Below is a small trained network, with its code and all its weights. Each question gives an input and a class and asks what happens when units are switched off, that is, made to give their printed mean instead of their output.

import numpy as np


def w(rows, s, z=0):
    codes = np.array(rows[::2]) - 128.0
    scale = np.full(codes.shape[1], s)
    scale[-1] = z or s
    return codes * scale


def norm(h):
    return h / np.sqrt((h * h).mean(-1, keepdims=True) + 1e-5)


def f(y):
    return y / 2 * (1 + np.tanh(0.7978845608 * (y + 0.044715 * y**3)))


def log_softmax(a):
    a = a - a.max(-1, keepdims=True)
    return a - np.log(np.exp(a).sum(-1, keepdims=True))


def net(x, mask):
    res = np.array(x, float).reshape(1, 8) / 4 @ E
    u = 0
    for l in range(2):
        y = f(norm(res) @ A[l][:, :-1].T + A[l][:, -1])
        res = res + np.where(mask[u : u + 8], y, B[l][:, -1]) @ B[l][:, :-1]
        u += 8
    return log_softmax(norm(res)[-1] @ U[:, :-1].T + U[:, -1])


A, B = {}, {}
E = w([
[228,235,105,128,170,96,18,140],'x0',
[184,161,253,130,85,153,145,146],'x1',
[171,175,90,141,127,165,189,95],'x2',
[127,128,127,129,128,132,129,131],'x3',
[174,77,184,67,219,177,127,61],'x4',
[127,135,131,122,128,116,129,123],'x5',
[126,130,132,130,131,127,130,124],'x6',
[93,170,130,85,117,199,117,135],'x7',
],0.0053)
A[0] = w([
[179,183,86,132,104,161,148,56,3],'L0N0',
[119,123,31,76,146,92,197,142,130],'L0N1',
[189,154,193,156,54,160,136,154,186],'L0N2',
[77,208,139,58,139,159,104,116,222],'L0N3',
[209,139,131,152,143,119,79,108,101],'L0N4',
[196,85,128,142,148,3,169,134,219],'L0N5',
[73,207,95,161,53,76,130,194,105],'L0N6',
[66,209,132,24,138,173,139,175,89],'L0N7',
],0.0073,0.0025)
B[0] = w([
[143,154,119,139,131,103,173,95,143],'L0N0',
[119,146,147,93,135,141,145,137,184],'L0N1',
[121,122,125,87,135,102,147,173,237],'L0N2',
[113,95,122,192,135,145,146,170,201],'L0N3',
[107,89,136,161,164,116,160,152,194],'L0N4',
[122,116,119,171,122,248,115,133,224],'L0N5',
[139,120,94,60,99,193,109,119,255],'L0N6',
[192,62,123,193,151,167,108,86,172],'L0N7',
],0.011,0.0045)
A[1] = w([
[56,128,26,123,200,135,109,115,134],'L1N0',
[200,210,124,130,153,73,47,97,150],'L1N1',
[186,182,108,123,178,153,14,158,89],'L1N2',
[87,108,162,52,116,195,145,154,255],'L1N3',
[172,197,105,118,130,166,186,82,141],'L1N4',
[169,158,218,138,61,168,119,163,90],'L1N5',
[200,76,172,39,232,137,95,30,110],'L1N6',
[88,87,167,117,122,122,2,146,169],'L1N7',
],0.0087,0.0032)
B[1] = w([
[201,127,251,100,113,122,102,149,190],'L1N0',
[46,111,136,111,132,123,135,127,143],'L1N1',
[54,117,125,129,160,141,179,130,185],'L1N2',
[126,167,108,167,192,90,112,136,254],'L1N3',
[126,106,137,163,112,58,124,84,155],'L1N4',
[152,96,169,76,122,141,83,86,169],'L1N5',
[101,168,61,104,55,139,94,170,182],'L1N6',
[180,158,98,168,91,72,205,57,178],'L1N7',
],0.012,0.0091)
U = w([
[110,154,57,67,42,147,87,146,125],'0',
[160,139,135,158,151,112,119,134,253],'1',
[2,71,158,121,179,89,163,140,96],'2',
[213,101,223,48,113,104,110,143,82],'3',
[187,136,104,169,90,65,167,54,90],'4',
[164,55,128,182,142,199,90,105,40],'5',
[161,141,118,142,151,110,121,142,171],'6',
],0.012,0.0071)

Each question gives the input, the list of numbers given to net, and the class t.
The units are the neurons (one row each of A and B). Each row of codes is followed by its name. A weight is (code - 128) times the scale printed after its matrix; where a second scale follows, it is the last column's (A, B and U).
mask holds one flag per neuron, layer by layer. A switched-off neuron (its flag False) gives its mean, the last column of its row in B, instead of its output. The means were averaged over made-up inputs and are rounded, as every weight is.
A unit's drop is (log p(t) with every unit on - log p(t) with that unit switched off) / (log p(t) with every unit on - log p(t) with every unit switched off).
The circuit of an input: a set's keep is (log p(t) with only the set's units on - log p(t) with every unit switched off) / (log p(t) with every unit on - log p(t) with every unit switched off). Starting from the 12 units with the biggest drops (on a tie, the unit counted first), units are removed one at a time, each time the one whose removal leaves the highest keep (on an exact tie, the one counted first), for as long as the keep stays at least 0.8.
circuit, biggest first: the units of the circuit, biggest drop first
k most important neurons: the k neurons with the biggest drops, biggest first
k most important neurons of layer l: the k neurons of layer l with the biggest drops, biggest first
input [8,-7,8,6,-2,-2,-8,-3], class 2: 2 most important neurons => L1N1, L1N2
input [1,3,-7,3,3,-4,-6,-6], class 4: 2 most important neurons of layer 0 => L0N3, L0N7
input [2,-3,-5,3,5,-1,-5,-1], class 0: most important neuron of layer 0 => L0N3
input [-5,0,1,-8,4,5,4,1], class 6: 2 most important neurons => L1N3, L0N7
input [4,5,-7,0,-4,4,-7,-8], class 5: 2 most important neurons of layer 0 => L0N5, L0N6
input [-2,-4,5,-2,3,-3,-2,5], class 4: circuit, biggest first => L1N4, L0N0
input [-4,2,8,4,5,3,8,2], class 4: 2 most important neurons of layer 1 => L1N4, L1N2
input [6,0,-2,-3,-5,-4,3,1], class 2: 2 most important neurons => L1N2, L1N6
input [-7,0,8,-5,8,-5,-1,6], class 0: 3 most important neurons of layer 1 => L1N6, L1N7, L1N2
input [-4,3,7,1,-5,6,8,5], class 4: circuit, biggest first => L1N4, L0N5
input [7,1,-7,3,2,-3,3,5], class 2: 2 most important neurons of layer 1 => L1N2, L1N1
input [1,6,5,5,-2,-3,-6,-2], class 3: 4 most important neurons => L1N5, L1N7, L1N2, L1N6
input [0,7,-8,-2,-4,-2,5,-8], class 4: 2 most important neurons => L1N7, L1N0
input [-6,8,0,-3,-2,7,4,-7], class 3: circuit, biggest first => L1N5
input [1,5,6,-2,3,-7,-1,-8], class 5: 3 most important neurons of layer 1 => L1N7, L1N0, L1N3
input [-6,-7,-4,6,-6,7,0,-2], class 1: 3 most important neurons => L1N3, L1N2, L1N5
input [-1,-7,4,7,-5,6,-5,-7], class 3: 4 most important neurons of layer 1 => L1N0, L1N6, L1N7, L1N2
input [-8,1,-3,0,8,3,6,-6], class 0: 3 most important neurons => L1N6, L0N3, L0N4
input [8,-3,-6,2,4,-4,-6,8], class 2: 3 most important neurons => L1N2, L0N5, L1N1
input [-7,2,-8,-6,7,1,1,-5], class 4: 2 most important neurons of layer 1 => L1N7, L1N2
input [0,3,-6,0,-3,-1,1,-5], class 4: circuit, biggest first => L1N7
input [-6,-5,1,-8,0,-2,-8,-5], class 6: 4 most important neurons => L1N2, L1N0, L1N3, L0N1
input [-4,-1,-7,-2,-6,6,-4,6], class 4: 3 most important neurons of layer 1 => L1N7, L1N6, L1N3
input [7,-1,3,0,-2,3,-2,8], class 5: 2 most important neurons => L0N3, L0N7
input [8,-4,1,-1,-6,-5,0,3], class 2: 4 most important neurons => L1N2, L1N1, L1N6, L0N5
input [7,-6,-8,1,3,6,-7,1], class 4: 2 most important neurons of layer 1 => L1N7, L1N0
input [-5,3,-5,1,-6,1,3,-7], class 5: 2 most important neurons of layer 1 => L1N6, L1N5
